[[146 120 112 147]
 [123 141 128 114]
 [103 154 155 102]] => 123

[[153 131 118 127 125 140]
 [139 146 146 117 128 128]
 [126 142 122 139 131 152]] => 139

[[144 145 143 146]
 [113 114 112 113]
 [151 151 110 152]] => 113

[[131 136 142 145 136]
 [122 123 124 121 131]
 [132 126 121 105 136]] => 122

[[157 141 152 119]
 [110 108 114 141]
 [155 118 129 105]] => 110

[[136 155 121 128]
 [130 118 132 128]
 [124 128 125 122]] => 130

[[132 136 133 126 140 127]
 [128 143 133 127 132 151]
 [123 142 129 128 134 129]] => 128
---
[[145, 140, 116, 140], [125, 151, 150, 149], [120, 135, 112, 154]] | 135
[[129, 133, 136, 115, 126], [106, 119, 111, 113, 123], [101, 135, 122, 152, 139]] | 135
[[138, 130, 102, 125, 125, 146, 148], [140, 138, 120, 126, 132, 127, 99], [119, 132, 131, 123, 129, 117, 117]] | 132
[[126, 156, 110, 124], [122, 111, 142, 117], [133, 127, 127, 137]] | 127
[[150, 147, 122, 102, 129], [123, 114, 124, 139, 114], [120, 115, 119, 137, 106]] | 115
[[143, 134, 132, 129, 119, 151, 140], [118, 133, 120, 131, 137, 116, 123], [115, 116, 131, 118, 132, 111, 119]] | 116
---
[[131 118 145 107 123]
 [124 122 138 104 130]
 [143 122 129 146 115]] => 115

[[128 127 128 128 128]
 [131 153 103 130 135]
 [111 132 127 152 138]] => 138

[[149 128 122 127 127 145 133]
 [112 139 133 141 141 113 114]
 [142 120 127 116 115 140 142]] => 142

[[127 155 141 149 128 135]
 [128 155 141 149 127 135]
 [103 128 136 130 130 105]] => 105

[[122 137  99 121 131 119 148]
 [122 106 136 149 138 124 121]
 [138 133 117 144 138 114 131]] => 131

[[104 146 112 146 124 121]
 [151 122 145 115 138 134]
 [151 123 145 115 138 134]] => 134

[[122 135 143 135 134]
 [135 112 111 129 116]
 [132 132 144 150 127]] => 127
---
((139, 132, 132, 106), (124, 129, 124, 127), (140, 132, 126, 130)) value 132
((115, 147, 113, 152, 130, 143), (136, 121, 120, 125, 126, 132), (117, 129, 135, 127, 141, 124)) value 129
((149, 141, 142, 147, 119), (142, 147, 136, 147, 127), (138, 140, 125, 114, 126)) value 140
((138, 123, 145, 118, 141), (140, 109, 136, 115, 139), (132, 105, 133, 119, 139)) value 105
((127, 142, 152, 124, 104, 144), (109, 125, 123, 118, 114, 138), (109, 143, 139, 109, 116, 117)) value 143
((122, 153, 138, 138, 137), (128, 136, 132, 139, 129), (129, 110, 120, 125, 116)) value 110
((129, 120, 126, 155), (129, 120, 126, 155), (129, 123, 126, 149)) value 123
((128, 123, 106, 138, 129), (135, 149, 110, 136, 133), (129, 114, 138, 122, 134)) value 114
((115, 102, 133, 134), (133, 121, 123, 126), (140, 146, 119, 125)) value 146
((105, 144, 122, 125, 150), (108, 99, 138, 131, 131), (135, 106, 134, 116, 153)) value 106
---
[[136 130 146 126 153 126]
 [144 103 128 128 126 119]
 [139 128 154 125 141 140]] Answer: 146

[152 106 151 108 142 139 116] Answer: 151

[144 143 147 151 152 147] Answer: 147

[[135 101 111 130 126 134 129]
 [118 142 139 122 136 131 123]
 [131 135 135 139 135 102 151]] Answer: 111

[[152 142 120 130 128 121]
 [113 114 119 142 148 110]] Answer: 120

[113 125 143 104] Answer: 143

[139 108 142 156 103 137] Answer: 142

[124 108 131 153 148 114] Answer: 131

[118 124 121 139 151 109] Answer: 121
---
[126 125 117 106 136] => 126
[128 134 150 132] => 128
[133 149 145 144 124 113 126] => 133
[100 158 132 151 126] => 100
[113 119 148 136 107 111] => 113
[144 142 125 117 119 152] => 144
[129 115 149 142 122 120 125] => 129
[156 101 103 129 151 154 153] => 156
---
126	154	132	120 result: 120
102	141	143	126 result: 126
121	143	150	105 result: 105
153	121	128	102 result: 102
150	103	119	123 result: 123
144	153	133	154 result: 154
125	106	125	125 result: 125
138	157	148	134 result: 134
---
[152 122 147 114 115] value 152

[157 135 151 141 143 130] value 135

[128 132 144 106 132 114 125] value 144

[122 110 140 103 107 108 102] value 140

[110 121 122 121 105] value 110

[[126 131 141 153 135 111]
 [133 122 133 143 131 147]] value 122

[129 129 128 132 150 114] value 129
---
[[130 126 114 126 142 117]
 [128 103 124 125 126 117]
 [123 144 145 129 116 117]] --> 142

[[106 114 108 113 135 117 118]
 [152 152 130 152 138 123 143]
 [130 128 128 127 138 131 139]] --> 117

[[123 122 116 119 143]
 [136 157 147 134 115]
 [121 114 118 130 130]] --> 119

[[128 120 121 129 151]
 [147 120 125 128 136]
 [128 121 126 126 129]] --> 129

[[140 111 145 112 125 138]
 [158 116 141 103 109 133]
 [116 127 114 146 140 128]] --> 125

[[124 135 134 124 138 116]
 [109 104 139 108 118 128]
 [111 114 147 110 133 115]] --> 138
---
[[133 133 116 137 114 122 101]
 [129 118 128 119 140 133 142]] ans = 133

[[106 132 145 129]
 [107 132 145 129]
 [107 132 144 128]] ans = 144

[137 138 152 139 135] ans = 139

[123 122 115 154 135] ans = 154

[100 140 104 108 111 110 111] ans = 110

[[114 110 133 147 117 143 147]
 [154 145 138 119 113 139 121]] ans = 139

[[144 157 143 100]
 [137 123 129 148]] ans = 129

[129 120 153 101 152] ans = 101

[[122 116 142 128 151 119 142]
 [122 120 139 130 154 120 140]
 [122 117 141 128 153 119 142]] ans = 119

[125 133 123 112 153 142] ans = 153
---
[[141, 124, 149, 148], [152, 110, 137, 142], [110, 150, 123, 121]] ⇒ 152
[[124, 115, 108, 116, 129, 131, 141], [124, 115, 106, 115, 129, 131, 143], [124, 114, 104, 114, 129, 131, 145]] ⇒ 145
[[146, 154, 155, 102], [150, 136, 151, 142]] ⇒ 155
[[131, 127, 142, 142, 129], [113, 145, 114, 114, 123], [120, 147, 100, 100, 117]] ⇒ 147
[153, 138, 155, 136, 120] ⇒ 155
[116, 116, 134, 120, 98] ⇒ 134
---
[[121 118 141 124 147]
 [154 132 115 124 131]]: 124

[[117 128 109 140  98 146]
 [133 101 105 156 150 135]]: 150

[[140 138 151 119 143 106 120]
 [111 131 145 141 101 143 118]]: 143

[[124 122 140 121 126 133]
 [103 140 128 126 145 136]]: 145

[[135 134 140 122]
 [132 108 149 123]]: 149

[[130 153 134 143 157 112]
 [119 143 139 141 139 114]]: 139

[[129 151 127 124]
 [125 132 117 120]]: 117

[[133 125 128 116 128]
 [133 122 106 140 132]]: 140

[[123 136 145  99]
 [140 140 130 107]]: 130

[[135 122 129 126 131 140]
 [140 146 109 100 115 133]]: 115
---
[145 146 149 145 145] ==> 145

[[145 106 108 132 158 149]
 [101 120 147 136 128 138]] ==> 128

[143 115 118 139 130 152 110] ==> 152

[132 128 102 129 124 120] ==> 124

[138 135 107 114] ==> 107

[152 105 108  99 128 135] ==> 128

[114  98 130 117 108] ==> 117

[152 130 131 138 106] ==> 138
